Below is a small trained network, with its code and all its weights. Each question gives an input and a class and asks what happens when units are switched off, that is, made to give their printed mean instead of their output.

import numpy as np


def w(rows, s, z=0):
    codes = np.array(rows[::2]) - 128.0
    scale = np.full(codes.shape[1], s)
    scale[-1] = z or s
    return codes * scale


def f(y):
    return y / 2 * (1 + np.tanh(0.7978845608 * (y + 0.044715 * y**3)))


def log_softmax(a):
    a = a - a.max(-1, keepdims=True)
    return a - np.log(np.exp(a).sum(-1, keepdims=True))


def net(x, mask):
    res = np.array(x, float).reshape(1, 8) / 4 @ E
    y = f(res @ A[0][:, :-1].T + A[0][:, -1])
    res = res + np.where(mask, y, B[0][:, -1]) @ B[0][:, :-1]
    return log_softmax(res[-1] @ U[:, :-1].T + U[:, -1])


A, B = {}, {}
E = w([
[1,23,132,120],'x0',
[128,132,135,123],'x1',
[126,125,119,136],'x2',
[215,39,65,31],'x3',
[127,124,113,141],'x4',
[127,125,116,138],'x5',
[128,129,126,127],'x6',
[222,42,231,214],'x7',
],0.0095)
A[0] = w([
[199,175,105,96,254],'neuron 1',
[148,238,148,197,152],'neuron 2',
[132,87,172,196,195],'neuron 3',
[99,179,89,71,246],'neuron 4',
[224,82,164,136,141],'neuron 5',
[115,5,76,67,88],'neuron 6',
[170,160,71,68,78],'neuron 7',
[148,194,110,171,195],'neuron 8',
[54,108,192,148,98],'neuron 9',
[152,151,86,169,179],'neuron 10',
[203,133,176,142,183],'neuron 11',
[24,170,70,132,251],'neuron 12',
[138,51,178,195,197],'neuron 13',
[172,75,160,153,104],'neuron 14',
[63,107,166,145,130],'neuron 15',
[109,37,144,141,211],'neuron 16',
],0.012,0.0059)
B[0] = w([
[165,45,93,58,229],'neuron 1',
[91,73,246,108,230],'neuron 2',
[156,209,188,238,230],'neuron 3',
[70,68,140,14,223],'neuron 4',
[165,58,74,255,242],'neuron 5',
[133,44,222,85,230],'neuron 6',
[205,134,104,58,186],'neuron 7',
[127,75,193,36,194],'neuron 8',
[87,174,88,168,197],'neuron 9',
[163,97,150,104,161],'neuron 10',
[179,50,106,235,225],'neuron 11',
[22,135,88,100,255],'neuron 12',
[165,174,158,202,255],'neuron 13',
[135,158,93,198,199],'neuron 14',
[90,207,62,200,189],'neuron 15',
[118,162,186,214,226],'neuron 16',
],0.0088,0.012)
U = w([
[86,78,185,94,205],'0',
[169,126,220,169,230],'1',
[184,120,53,67,32],'2',
[157,81,30,197,39],'3',
[58,192,46,144,203],'4',
[142,250,130,189,1],'5',
],0.012,0.004)

Each question gives the input, the list of numbers given to net, and the class t.
The units are the neurons (one row each of A and B). Each row of codes is followed by its name. A weight is (code - 128) times the scale printed after its matrix; where a second scale follows, it is the last column's (A, B and U).
mask holds one flag per neuron, in row order. A switched-off neuron (its flag False) gives its mean, the last column of its row in B, instead of its output. The means were averaged over made-up inputs and are rounded, as every weight is.
A unit's drop is (log p(t) with every unit on - log p(t) with that unit switched off) / (log p(t) with every unit on - log p(t) with every unit switched off).
The circuit of an input: a set's keep is (log p(t) with only the set's units on - log p(t) with every unit switched off) / (log p(t) with every unit on - log p(t) with every unit switched off). Starting from the 12 units with the biggest drops (on a tie, the unit counted first), units are removed one at a time, each time the one whose removal leaves the highest keep (on an exact tie, the one counted first), for as long as the keep stays at least 0.8.
units of the circuit, in order: the units of the circuit, biggest drop first
top k neurons: the k neurons with the biggest drops, biggest first
drop when u is switched off: that unit's drop, to one decimal
input [0,-3,8,1,6,-6,-3,8], class 3: top 2 neurons => (neuron 5; neuron 2)
input [1,-2,3,-3,-6,-7,-3,-6], class 4: top 2 neurons => (neuron 6; neuron 12)
input [-8,2,-8,1,-5,3,-8,-7], class 2: units of the circuit, in order => (neuron 1)
input [1,-5,-3,7,0,8,7,-8], class 0: top 3 neurons => (neuron 6; neuron 4; neuron 12)
input [0,0,-1,0,-1,6,6,-8], class 0: top 4 neurons => (neuron 4; neuron 15; neuron 9; neuron 14)
input [0,2,8,1,-7,-5,2,-5], class 2: units of the circuit, in order => (neuron 2; neuron 16; neuron 3)
input [8,1,-6,0,-6,2,7,-1], class 4: top 2 neurons => (neuron 15; neuron 2)
input [-6,-6,0,0,7,-2,5,-6], class 0: top 3 neurons => (neuron 2; neuron 4; neuron 8)
input [-4,-6,8,-1,5,6,-4,0], class 0: top 2 neurons => (neuron 13; neuron 3)
input [0,-8,0,5,2,-8,-2,-3], class 2: top 2 neurons => (neuron 2; neuron 7)
input [-1,1,8,-7,-3,-3,7,-2], class 0: drop when neuron 2 is switched off => 0.4
input [4,8,-2,-8,1,-3,1,-3], class 4: drop when neuron 13 is switched off => 0.0
input [-1,6,8,-7,2,-7,0,-6], class 0: drop when neuron 2 is switched off => 0.5
input [-7,7,8,2,7,2,-3,-6], class 2: units of the circuit, in order => (neuron 7)
